Below are the code and all the weights of a small trained network. Each question names an input and a target symbol and asks about switching units off, where a switched-off unit gives its printed mean instead of its output.

import numpy as np


def w(rows, s, z=0):
    codes = np.array(rows[::2]) - 128.0
    scale = np.full(codes.shape[1], s)
    scale[-1] = z or s
    return codes * scale


def f(y):
    return np.maximum(y, 0)


def softmax(a):
    e = np.exp(a - a.max(-1, keepdims=True))
    return e / e.sum(-1, keepdims=True)


def log_softmax(a):
    a = a - a.max(-1, keepdims=True)
    return a - np.log(np.exp(a).sum(-1, keepdims=True))


def net(x, mask):
    ids = ['αδζμξτψ'.index(c) for c in x.split()]
    T = len(ids)
    res = E[ids] + P[:T]
    q, k, v = (res @ M[0].T for M in (Q, K, V))
    z = softmax(np.where(np.tri(T) > 0, q @ k.T / 4**0.5, -1e9)) @ v
    res = res + np.where(mask[0], z, O[0][:, -1]) @ O[0][:, :-1]
    y = f(res @ A[0][:, :-1].T + A[0][:, -1])
    res = res + np.where(mask[1:9], y, B[0][:, -1]) @ B[0][:, :-1]
    return log_softmax(res[-1] @ U[:, :-1].T + U[:, -1])


Q, K, V, O, A, B = {}, {}, {}, {}, {}, {}
E = w([
[125,181,174,88,69,128,130,198,92,97,105],'α',
[217,116,102,129,189,219,121,55,88,186,148],'δ',
[97,184,207,137,170,149,160,161,166,185,168],'ζ',
[50,149,200,157,8,131,70,47,116,78,113],'μ',
[232,89,139,107,57,87,197,210,157,95,185],'ξ',
[86,102,143,205,90,66,80,98,78,180,91],'τ',
[114,245,79,231,75,112,94,53,165,102,145],'ψ',
],0.019)
P = w([
[105,198,252,109,115,113,228,140,49,186,184],'0',
[101,191,214,129,119,114,205,127,67,177,190],'1',
[89,171,158,110,99,112,184,141,90,134,185],'2',
[99,158,149,126,94,125,143,161,108,135,154],'3',
[112,151,148,137,90,141,131,149,131,133,139],'4',
[129,140,147,147,86,153,115,151,143,150,122],'5',
[147,141,146,163,81,170,88,146,167,152,100],'6',
[138,121,125,167,73,182,105,147,165,138,93],'7',
[168,135,139,186,78,197,67,146,177,154,65],'8',
],0.011)
Q[0] = w([
[147,153,104,157,134,71,135,118,106,130,141],'H1',
[113,149,98,131,157,132,126,154,129,110,110],'H1',
[147,96,3,89,201,134,142,101,172,93,140],'H1',
[159,159,114,170,111,164,147,127,109,157,130],'H1',
],0.018)
K[0] = w([
[95,201,100,200,147,35,152,79,141,131,141],'H1',
[117,134,231,130,48,89,95,109,105,65,214],'H1',
[32,198,236,128,83,26,168,225,134,130,170],'H1',
[152,93,76,215,88,169,76,130,254,134,33],'H1',
],0.0085)
V[0] = w([
[152,205,140,75,87,231,171,153,175,117,157],'H1',
[91,91,254,73,124,252,108,89,86,39,121],'H1',
[70,194,87,116,180,162,112,143,86,174,75],'H1',
[127,87,100,89,116,123,156,211,97,227,134],'H1',
],0.0067)
O[0] = w([
[158,87,109,37,178,35,134,113,145,65,116,250],'H1',
[59,75,145,145,183,168,47,184,95,99,113,131],'H1',
[81,124,140,1,166,185,172,200,164,132,111,190],'H1',
[124,161,53,234,168,172,155,171,163,37,87,44],'H1',
],0.0084,0.0021)
A[0] = w([
[93,172,85,72,202,142,152,182,181,100,57,93],'N1',
[71,39,99,158,189,42,100,131,88,132,76,2],'N2',
[99,174,142,184,107,90,163,164,122,115,157,135],'N3',
[73,124,108,133,123,143,120,123,186,141,78,79],'N4',
[164,102,97,73,88,118,93,132,42,86,116,107],'N5',
[79,97,171,76,150,145,97,126,158,109,113,112],'N6',
[118,149,88,166,90,129,103,182,103,128,158,68],'N7',
[112,93,106,119,218,98,160,173,254,134,145,138],'N8',
],0.0095,0.0038)
B[0] = w([
[176,201,141,129,130,144,163,146,75,138,2,172],'N1',
[144,90,120,177,87,195,178,119,160,178,104,177],'N2',
[139,96,118,98,128,180,85,142,186,133,95,255],'N3',
[105,145,71,110,154,118,133,105,103,186,199,164],'N4',
[150,175,146,166,160,108,147,132,168,69,145,186],'N5',
[72,95,94,55,190,127,90,161,111,128,104,205],'N6',
[101,152,126,139,181,201,170,160,139,113,150,180],'N7',
[116,93,160,165,187,107,123,32,194,98,111,175],'N8',
],0.0096,0.0074)
U = w([
[134,180,122,116,171,144,140,169,76,187,49,29],'α',
[152,128,113,102,237,221,179,69,19,170,157,184],'δ',
[98,168,138,125,248,160,163,84,164,192,60,3],'ζ',
[68,125,96,79,221,140,25,178,137,174,173,185],'μ',
[135,139,171,236,219,101,124,128,138,97,157,210],'ξ',
[77,103,109,146,127,243,180,162,174,229,76,185],'τ',
[123,153,150,61,127,94,175,96,136,252,81,159],'ψ',
],0.0043,0.0031)

Each question gives the input, a string of symbols that net reads in full, and the target symbol t.
The units are the heads (4 rows each of Q, K, V and O) and the neurons (one row each of A and B). Each row of codes is followed by its name. A weight is (code - 128) times the scale printed after its matrix; where a second scale follows, it is the last column's (O, A, B and U).
mask holds one flag per unit, heads first, then neurons. A switched-off unit (its flag False) gives its mean, the last column of its rows in O or B, instead of its output. The means were averaged over made-up inputs and are rounded, as every weight is.
A unit's drop is (log p(t) with every unit on - log p(t) with that unit switched off) / (log p(t) with every unit on - log p(t) with every unit switched off).
The circuit of an input: a set's keep is (log p(t) with only the set's units on - log p(t) with every unit switched off) / (log p(t) with every unit on - log p(t) with every unit switched off). Starting from all 9 units, units are removed one at a time, each time the one whose removal leaves the highest keep (on an exact tie, the one counted first), for as long as the keep stays at least 0.8.
circuit, biggest first: the units of the circuit, biggest drop first
unit that matters most: the unit with the biggest drop
top k neurons: the k neurons with the biggest drops, biggest first
drop of u: that unit's drop, to one decimal
input τ α ψ α δ δ ζ, target ζ: circuit, biggest first -> [N8 H1 N1]
input τ μ μ, target τ: circuit, biggest first -> [H1 N3]
input α τ μ α μ τ ξ μ ζ, target ξ: circuit, biggest first -> [H1]
input ζ ζ ξ μ ζ ξ δ, target ξ: circuit, biggest first -> [H1 N6]
input δ ζ ξ, target ξ: circuit, biggest first -> [H1 N8 N5]
input τ τ δ α α μ μ, target μ: circuit, biggest first -> [H1 N6 N4]
input δ μ τ δ τ, target τ: circuit, biggest first -> [N2 H1]
input ξ ξ μ τ τ, target τ: top 2 neurons -> [N3 N7]
input μ α μ α, target μ: top 2 neurons -> [N6 N1]
input τ ξ τ ζ, target τ: drop of H1 -> 1.2
input ξ τ μ τ α, target τ: drop of H1 -> 1.2
input ψ ξ μ ψ α, target ψ: drop of H1 -> 1.1
input ξ ξ τ ζ τ ψ ξ, target ψ: drop of H1 -> 1.1
input δ τ τ μ δ μ δ ξ δ, target ξ: unit that matters most -> H1
